Below are the code and all the weights of a small trained network. Each question names an input and a target symbol and asks about switching units off, where a switched-off unit gives its printed mean instead of its output.

import numpy as np


def w(rows, s, z=0):
    codes = np.array(rows[::2]) - 128.0
    scale = np.full(codes.shape[1], s)
    scale[-1] = z or s
    return codes * scale


def norm(h):
    return h / np.sqrt((h * h).mean(-1, keepdims=True) + 1e-5)


def f(y):
    return np.maximum(y, 0)


def softmax(a):
    e = np.exp(a - a.max(-1, keepdims=True))
    return e / e.sum(-1, keepdims=True)


def log_softmax(a):
    a = a - a.max(-1, keepdims=True)
    return a - np.log(np.exp(a).sum(-1, keepdims=True))


def net(x, mask):
    ids = ['ΘΨαβγδεζλμπφω'.index(c) for c in x.split()]
    T = len(ids)
    res = E[ids] + P[:T]
    u = 0
    for l in range(2):
        q, k, v = (norm(res) @ M[l].T for M in (Q, K, V))
        z = softmax(np.where(np.tri(T) > 0, q @ k.T / 3**0.5, -1e9)) @ v
        res = res + np.where(mask[u], z, O[l][:, -1]) @ O[l][:, :-1]
        u += 1
        y = f(norm(res) @ A[l][:, :-1].T + A[l][:, -1])
        res = res + np.where(mask[u : u + 8], y, B[l][:, -1]) @ B[l][:, :-1]
        u += 8
    return log_softmax(norm(res)[-1] @ U[:, :-1].T + U[:, -1])


Q, K, V, O, A, B = {}, {}, {}, {}, {}, {}
E = w([
[50,162,160,31,123,95,136,132,127,145,117,148],'Θ',
[116,63,191,88,97,198,163,131,170,90,112,107],'Ψ',
[166,144,152,107,92,137,69,186,167,109,86,134],'α',
[107,155,200,156,70,123,170,141,150,130,183,159],'β',
[251,95,140,96,84,73,76,140,129,100,184,89],'γ',
[97,137,143,189,140,144,137,100,133,94,69,154],'δ',
[218,104,149,181,77,75,95,106,111,120,110,151],'ε',
[179,136,172,141,128,204,118,69,63,91,140,215],'ζ',
[79,78,154,108,139,233,124,118,142,171,130,135],'λ',
[132,95,123,62,151,57,151,82,96,75,33,139],'μ',
[146,131,61,121,155,125,132,105,145,207,107,156],'π',
[100,113,125,111,129,133,67,111,143,105,239,153],'φ',
[150,101,203,96,196,83,138,152,163,84,65,94],'ω',
],0.022)
P = w([
[148,163,227,149,63,153,100,12,210,142,85,37],'0',
[172,114,161,163,91,234,105,72,111,110,75,49],'1',
[161,210,123,130,74,183,77,131,145,176,118,99],'2',
[64,48,248,124,83,95,18,71,150,91,53,158],'3',
[76,117,131,121,60,195,169,153,91,118,69,95],'4',
[170,191,98,100,84,152,103,142,149,160,127,139],'5',
[54,60,232,135,134,87,46,91,162,75,64,205],'6',
[70,105,84,104,74,165,180,163,90,97,91,132],'7',
[166,174,84,107,113,142,120,148,142,145,138,154],'8',
[55,81,199,156,186,115,75,127,159,56,74,224],'9',
[94,56,45,113,110,158,199,135,80,65,152,146],'10',
[164,175,76,92,143,136,154,155,129,121,169,170],'11',
[92,57,141,151,209,116,123,120,159,53,106,253],'12',
],0.012)
Q[0] = w([
[126,255,118,70,145,31,76,155,95,223,204,106],'0.h1',
[86,20,225,104,57,217,146,74,212,23,82,223],'0.h1',
[82,112,96,80,143,225,243,166,72,121,96,136],'0.h1',
],0.0079)
K[0] = w([
[93,254,73,113,128,47,182,94,3,180,197,152],'0.h1',
[113,84,156,63,194,214,86,160,254,25,97,171],'0.h1',
[113,119,184,77,121,195,187,145,173,157,83,126],'0.h1',
],0.0094)
V[0] = w([
[115,82,143,113,173,181,76,198,161,3,103,177],'0.h1',
[125,77,89,140,133,115,168,195,119,82,180,163],'0.h1',
[137,114,146,124,120,99,167,167,57,158,176,160],'0.h1',
],0.005)
O[0] = w([
[70,231,137,154,141,188,99,151,109,2,89,90,254],'0.h1',
[171,176,86,67,91,155,177,106,201,86,58,160,92],'0.h1',
[241,189,222,69,169,146,59,90,109,113,239,153,61],'0.h1',
],0.008,0.0075)
A[0] = w([
[213,176,98,171,62,66,176,132,122,132,133,38,178],'0.n1',
[111,118,113,153,123,152,217,97,149,142,19,64,157],'0.n2',
[155,46,116,165,91,172,167,142,80,72,36,146,91],'0.n3',
[206,169,69,158,76,186,145,74,2,181,120,187,57],'0.n4',
[185,146,68,176,140,113,153,213,32,90,68,42,3],'0.n5',
[152,184,102,173,224,155,74,202,202,153,104,158,240],'0.n6',
[176,241,97,223,53,81,129,101,141,163,222,169,35],'0.n7',
[218,183,141,136,188,30,119,97,128,144,147,151,206],'0.n8',
],0.0087,0.004)
B[0] = w([
[128,84,100,124,15,93,56,139,135,84,77,96,151],'0.n1',
[88,154,100,88,118,113,138,77,80,167,203,89,248],'0.n2',
[110,172,139,133,165,66,60,184,127,154,106,202,255],'0.n3',
[81,217,212,154,106,155,60,207,101,136,191,79,145],'0.n4',
[166,112,99,128,185,195,122,107,248,141,170,71,148],'0.n5',
[157,56,162,157,99,64,141,118,169,140,206,141,173],'0.n6',
[83,177,180,118,174,115,226,54,77,173,130,77,167],'0.n7',
[63,129,94,161,153,125,106,230,137,142,57,148,147],'0.n8',
],0.011,0.0096)
Q[1] = w([
[163,103,143,128,133,139,122,64,138,113,109,145],'1.h1',
[111,62,182,148,165,102,141,114,126,77,57,161],'1.h1',
[212,178,8,155,126,192,151,138,156,175,147,15],'1.h1',
],0.013)
K[1] = w([
[137,95,156,171,180,104,122,126,206,124,129,53],'1.h1',
[117,65,46,230,188,17,222,138,166,31,131,207],'1.h1',
[128,129,190,176,1,94,36,46,110,193,54,55],'1.h1',
],0.0092)
V[1] = w([
[85,115,207,157,182,127,105,174,254,162,75,102],'1.h1',
[179,111,114,80,195,103,108,177,107,119,140,35],'1.h1',
[89,177,22,140,166,94,123,98,96,120,138,182],'1.h1',
],0.0087)
O[1] = w([
[149,124,54,86,117,101,175,250,67,91,106,158,254],'1.h1',
[148,118,157,24,140,59,144,137,70,114,154,149,27],'1.h1',
[66,105,161,115,47,113,149,122,68,185,112,87,143],'1.h1',
],0.013,0.0055)
A[1] = w([
[96,167,159,107,138,138,79,162,151,93,82,154,68],'1.n1',
[90,105,174,172,214,66,75,79,133,47,155,131,52],'1.n2',
[134,250,87,120,159,168,160,72,74,115,80,64,1],'1.n3',
[208,95,152,102,94,220,133,95,129,137,196,145,185],'1.n4',
[203,45,109,161,133,101,87,59,100,77,93,173,55],'1.n5',
[196,159,133,175,113,106,103,165,88,168,110,187,38],'1.n6',
[151,96,150,68,143,69,165,85,201,163,209,103,32],'1.n7',
[169,124,148,144,117,109,133,169,197,164,154,139,124],'1.n8',
],0.012,0.0045)
B[1] = w([
[138,110,91,140,185,121,176,92,158,92,185,89,255],'1.n1',
[13,133,185,51,142,79,97,44,119,154,91,126,193],'1.n2',
[186,96,83,60,85,98,169,29,74,94,122,192,172],'1.n3',
[88,78,82,168,36,117,80,226,55,130,211,122,142],'1.n4',
[65,56,145,106,177,218,149,119,201,221,117,197,137],'1.n5',
[99,146,139,105,146,246,112,99,79,90,127,152,150],'1.n6',
[216,152,97,189,143,161,178,122,101,126,180,127,155],'1.n7',
[192,84,149,95,164,110,180,136,138,123,26,105,155],'1.n8',
],0.012,0.0092)
U = w([
[146,131,219,74,78,88,157,102,64,134,87,127,169],'Θ',
[133,168,74,76,128,190,156,100,130,54,120,76,56],'Ψ',
[155,150,155,162,183,144,187,148,200,123,114,89,234],'α',
[112,155,153,202,87,62,130,155,67,109,78,52,46],'β',
[160,68,132,87,76,138,132,151,179,124,112,155,248],'γ',
[125,97,5,168,150,64,132,96,115,155,76,191,91],'δ',
[162,177,107,112,99,99,65,155,120,85,87,77,171],'ε',
[132,192,183,127,192,181,117,142,111,106,125,153,137],'ζ',
[119,113,100,139,185,199,146,143,87,177,37,143,196],'λ',
[141,152,151,27,138,28,103,188,65,135,144,175,83],'μ',
[140,162,122,155,169,60,118,145,98,165,223,115,70],'π',
[74,49,105,164,147,162,104,182,155,140,177,135,3],'φ',
[78,169,197,110,191,69,102,91,212,168,153,132,105],'ω',
],0.012,0.0046)

Each question gives the input, a string of symbols that net reads in full, and the target symbol t.
The units are the heads (3 rows each of Q, K, V and O) and the neurons (one row each of A and B). Each row of codes is followed by its name. A weight is (code - 128) times the scale printed after its matrix; where a second scale follows, it is the last column's (O, A, B and U).
mask holds one flag per unit, layer by layer, with each layer's heads first. A switched-off unit (its flag False) gives its mean, the last column of its rows in O or B, instead of its output. The means were averaged over made-up inputs and are rounded, as every weight is.
A unit's drop is (log p(t) with every unit on - log p(t) with that unit switched off) / (log p(t) with every unit on - log p(t) with every unit switched off).
The circuit of an input: a set's keep is (log p(t) with only the set's units on - log p(t) with every unit switched off) / (log p(t) with every unit on - log p(t) with every unit switched off). Starting from the 12 units with the biggest drops (on a tie, the unit counted first), units are removed one at a time, each time the one whose removal leaves the highest keep (on an exact tie, the one counted first), for as long as the keep stays at least 0.8.
units of the circuit, in order: the units of the circuit, biggest drop first
most important unit: the unit with the biggest drop
k most important neurons: the k neurons with the biggest drops, biggest first
k most important neurons of layer l: the k neurons of layer l with the biggest drops, biggest first
input φ Ψ Ψ φ φ α α, target ω: units of the circuit, in order : 0.n3; 1.h1
input α Ψ Ψ λ π, target π: units of the circuit, in order : 0.n2; 0.n4
input Ψ Θ λ Ψ ε, target ε: units of the circuit, in order : 0.n1; 0.n5
input Ψ Ψ γ β Ψ π, target λ: 2 most important neurons : 0.n2; 0.n8
input β β λ ω ω φ Ψ γ β ω γ ω ε, target μ: units of the circuit, in order : 1.h1
input Ψ φ δ, target ω: units of the circuit, in order : 0.n6; 1.h1
input ω Ψ Ψ Ψ Ψ ε ε, target λ: 2 most important neurons of layer 1 : 1.n6; 1.n5
input ω Θ ω Θ φ Ψ Ψ, target ω: units of the circuit, in order : 0.n3; 1.h1
input γ β φ Ψ φ δ π φ φ π, target ω: units of the circuit, in order : 1.n2; 0.n6
input β β ε φ φ ζ Ψ Θ γ ζ ε ω, target α: 2 most important neurons : 0.n5; 0.n3
input φ μ Θ ε, target Θ: 3 most important neurons of layer 0 : 0.n2; 0.n3; 0.n5
input β φ ζ λ, target ω: units of the circuit, in order : 1.h1; 0.n3
input φ β λ ω β λ ω α ω Ψ γ Θ φ, target ω: 2 most important neurons : 1.n2; 0.n6
input Ψ Ψ ω ζ Ψ Ψ Θ Ψ φ Ψ λ γ, target ε: 2 most important neurons of layer 0 : 0.n1; 0.n8
input λ β α φ φ π, target λ: 2 most important neurons : 1.n6; 1.n8
input Ψ ω β ω Θ, target Θ: units of the circuit, in order : 0.n3; 1.h1; 1.n1; 1.n3
input Ψ Θ Θ φ π λ β Ψ φ Ψ β ω, target α: units of the circuit, in order : 0.n5; 1.n8
input Ψ Ψ Ψ Θ Ψ λ μ λ Ψ Ψ ε λ, target φ: most important unit : 0.n6
input β Ψ μ Ψ ω β φ ε, target ε: 2 most important neurons : 0.n1; 0.n4
input Θ φ δ Ψ φ Ψ Θ β ω β Ψ β φ, target ω: most important neuron of layer 0 : 0.n2
input Ψ δ Ψ α φ ω φ, target μ: 2 most important neurons : 0.n5; 0.n8
input λ φ Ψ β β Ψ Ψ ε δ, target ω: 2 most important neurons of layer 0 : 0.n2; 0.n6
input Ψ Ψ Ψ Ψ δ, target δ: 2 most important neurons of layer 0 : 0.n2; 0.n5
input α Ψ Ψ λ ζ λ Ψ Ψ λ ω ε ε, target β: 4 most important neurons : 0.n1; 0.n8; 0.n7; 0.n4
input Ψ β φ ε, target ω: 2 most important neurons of layer 0 : 0.n3; 0.n1
input ε Θ Ψ φ ε Ψ ω Ψ β λ φ β, target Θ: 2 most important neurons of layer 1 : 1.n3; 1.n1
input β Ψ ζ Ψ ω, target ω: 2 most important neurons : 0.n2; 0.n5
